Here is a tiny trained network, its code and every weight. The questions are about switching its units off for an input and a class, where a switched-off unit gives its printed mean instead of its output.

import numpy as np


def w(rows, s, z=0):
    codes = np.array(rows[::2]) - 128.0
    scale = np.full(codes.shape[1], s)
    scale[-1] = z or s
    return codes * scale


def f(y):
    return y / 2 * (1 + np.tanh(0.7978845608 * (y + 0.044715 * y**3)))


def log_softmax(a):
    a = a - a.max(-1, keepdims=True)
    return a - np.log(np.exp(a).sum(-1, keepdims=True))


def net(x, mask):
    res = np.array(x, float).reshape(1, 4) / 4 @ E
    y = f(res @ A[0][:, :-1].T + A[0][:, -1])
    res = res + np.where(mask, y, B[0][:, -1]) @ B[0][:, :-1]
    return log_softmax(res[-1] @ U[:, :-1].T + U[:, -1])


A, B = {}, {}
E = w([
[129,129,127],'x0',
[28,14,64],'x1',
[253,92,45],'x2',
[213,63,254],'x3',
],0.006)
A[0] = w([
[175,136,88,255],'n0',
[76,214,79,81],'n1',
[107,92,125,64],'n2',
[137,168,56,83],'n3',
[130,44,94,71],'n4',
[79,38,122,89],'n5',
[137,70,234,102],'n6',
[245,109,112,109],'n7',
[169,196,130,111],'n8',
[164,186,132,92],'n9',
[136,182,170,100],'n10',
[144,189,155,120],'n11',
[96,175,78,67],'n12',
[98,185,58,74],'n13',
[127,78,196,133],'n14',
[133,107,107,125],'n15',
[36,162,218,157],'n16',
[161,188,143,91],'n17',
[164,198,144,74],'n18',
[165,183,144,66],'n19',
[170,194,134,102],'n20',
[178,124,82,144],'n21',
[168,108,51,69],'n22',
[173,114,90,101],'n23',
],0.011,0.0041)
B[0] = w([
[134,143,45,218],'n0',
[186,110,208,206],'n1',
[100,125,164,124],'n2',
[133,149,191,165],'n3',
[45,145,194,159],'n4',
[50,96,157,186],'n5',
[186,112,204,222],'n6',
[120,181,171,228],'n7',
[82,106,122,185],'n8',
[91,110,141,166],'n9',
[103,121,131,171],'n10',
[101,109,114,178],'n11',
[153,110,190,164],'n12',
[172,95,205,187],'n13',
[151,132,173,186],'n14',
[105,133,124,132],'n15',
[71,251,94,254],'n16',
[97,95,137,170],'n17',
[84,92,147,175],'n18',
[98,99,160,161],'n19',
[90,97,122,182],'n20',
[108,179,119,170],'n21',
[76,190,190,160],'n22',
[99,181,155,148],'n23',
],0.022,0.0055)
U = w([
[37,68,121,90],'0',
[141,236,102,156],'1',
[222,144,182,33],'2',
[148,182,106,254],'3',
[192,165,1,113],'4',
],0.0078,0.0057)

Each question gives the input, the list of numbers given to net, and the class t.
The units are the neurons (one row each of A and B). Each row of codes is followed by its name. A weight is (code - 128) times the scale printed after its matrix; where a second scale follows, it is the last column's (A, B and U).
mask holds one flag per neuron, in row order. A switched-off neuron (its flag False) gives its mean, the last column of its row in B, instead of its output. The means were averaged over made-up inputs and are rounded, as every weight is.
A unit's drop is (log p(t) with every unit on - log p(t) with that unit switched off) / (log p(t) with every unit on - log p(t) with every unit switched off).
The circuit of an input: a set's keep is (log p(t) with only the set's units on - log p(t) with every unit switched off) / (log p(t) with every unit on - log p(t) with every unit switched off). Starting from the 12 units with the biggest drops (on a tie, the unit counted first), units are removed one at a time, each time the one whose removal leaves the highest keep (on an exact tie, the one counted first), for as long as the keep stays at least 0.8.
circuit, biggest first: the units of the circuit, biggest drop first
most important unit: the unit with the biggest drop
k most important neurons: the k neurons with the biggest drops, biggest first
drop when u is switched off: that unit's drop, to one decimal
input [3,-2,0,-5], class 2: circuit, biggest first -> n16; n1
input [-8,5,4,-8], class 2: circuit, biggest first -> n13; n1
input [-3,0,6,2], class 1: most important unit -> n7
input [0,1,-4,-5], class 2: circuit, biggest first -> n1; n13
input [7,2,-6,-7], class 2: 3 most important neurons -> n1; n13; n12
input [2,6,-5,8], class 2: 2 most important neurons -> n6; n14
input [-4,1,0,6], class 2: 2 most important neurons -> n6; n16
input [1,0,0,-3], class 4: 2 most important neurons -> n6; n7
input [-7,5,4,-7], class 2: 2 most important neurons -> n13; n16
input [-1,3,-8,7], class 1: 2 most important neurons -> n16; n1
input [2,1,0,5], class 2: 2 most important neurons -> n6; n16
input [-6,2,-7,-8], class 2: 2 most important neurons -> n1; n13
input [-1,-6,5,-4], class 0: drop when n21 is switched off -> -0.1
input [2,1,-8,3], class 1: drop when n16 is switched off -> 0.9
input [4,-7,-2,7], class 0: drop when n11 is switched off -> 0.2
input [1,4,7,2], class 1: drop when n15 is switched off -> 0.0
input [-1,-4,1,1], class 0: most important neuron -> n16
